Below is a small trained network, with its code and all its weights. Each question gives an input and a class and asks what happens when units are switched off, that is, made to give their printed mean instead of their output.

import numpy as np


def w(rows, s, z=0):
    codes = np.array(rows[::2]) - 128.0
    scale = np.full(codes.shape[1], s)
    scale[-1] = z or s
    return codes * scale


def f(y):
    return np.maximum(y, 0)


def log_softmax(a):
    a = a - a.max(-1, keepdims=True)
    return a - np.log(np.exp(a).sum(-1, keepdims=True))


def net(x, mask):
    res = np.array(x, float).reshape(1, 5) / 4 @ E
    y = f(res @ A[0][:, :-1].T + A[0][:, -1])
    res = res + np.where(mask, y, B[0][:, -1]) @ B[0][:, :-1]
    return log_softmax(res[-1] @ U[:, :-1].T + U[:, -1])


A, B = {}, {}
E = w([
[148,132,125,113],'x0',
[71,54,55,1],'x1',
[158,24,231,168],'x2',
[184,168,124,61],'x3',
[104,113,131,148],'x4',
],0.0071)
A[0] = w([
[103,68,109,177,218],'N0',
[98,76,93,87,134],'N1',
[152,81,181,172,254],'N2',
[145,55,184,136,12],'N3',
[116,116,181,123,36],'N4',
[126,85,254,124,3],'N5',
[106,187,56,166,56],'N6',
[161,175,190,221,14],'N7',
[165,199,163,211,42],'N8',
[108,166,42,176,170],'N9',
[160,90,169,135,40],'N10',
],0.012,0.0044)
B[0] = w([
[77,180,108,144,206],'N0',
[136,43,53,204,212],'N1',
[138,210,97,154,255],'N2',
[110,140,163,105,183],'N3',
[128,120,167,83,144],'N4',
[85,128,206,23,200],'N5',
[129,112,150,60,180],'N6',
[176,61,100,135,231],'N7',
[160,4,65,133,227],'N8',
[73,152,254,57,204],'N9',
[133,158,179,83,163],'N10',
],0.009,0.0078)
U = w([
[154,2,61,138,96],'0',
[93,141,226,22,32],'1',
[131,149,124,148,255],'2',
[107,127,134,129,108],'3',
],0.0069,0.0042)

Each question gives the input, the list of numbers given to net, and the class t.
The units are the neurons (one row each of A and B). Each row of codes is followed by its name. A weight is (code - 128) times the scale printed after its matrix; where a second scale follows, it is the last column's (A, B and U).
mask holds one flag per neuron, in row order. A switched-off neuron (its flag False) gives its mean, the last column of its row in B, instead of its output. The means were averaged over made-up inputs and are rounded, as every weight is.
A unit's drop is (log p(t) with every unit on - log p(t) with that unit switched off) / (log p(t) with every unit on - log p(t) with every unit switched off).
The circuit of an input: a set's keep is (log p(t) with only the set's units on - log p(t) with every unit switched off) / (log p(t) with every unit on - log p(t) with every unit switched off). Starting from all 11 units, units are removed one at a time, each time the one whose removal leaves the highest keep (on an exact tie, the one counted first), for as long as the keep stays at least 0.8.
units of the circuit, in order: the units of the circuit, biggest drop first
top k neurons: the k neurons with the biggest drops, biggest first
drop of u: that unit's drop, to one decimal
input [7,1,5,-2,3], class 1: units of the circuit, in order : (N5; N8)
input [6,4,-8,-7,2], class 1: top 3 neurons : (N9; N6; N8)
input [-2,-8,-8,2,-1], class 0: top 3 neurons : (N8; N7; N5)
input [-6,-8,8,3,-6], class 0: top 4 neurons : (N8; N7; N9; N6)
input [0,-5,4,5,-3], class 0: top 4 neurons : (N8; N7; N9; N0)
input [5,-8,-8,-2,3], class 0: top 3 neurons : (N8; N7; N5)
input [6,-1,-8,2,6], class 1: drop of N9 : 0.3
input [-4,-3,8,-4,3], class 1: drop of N3 : 0.1
input [8,-8,-5,5,-5], class 0: drop of N8 : 0.7
input [-7,4,7,-4,-6], class 1: drop of N8 : 0.2
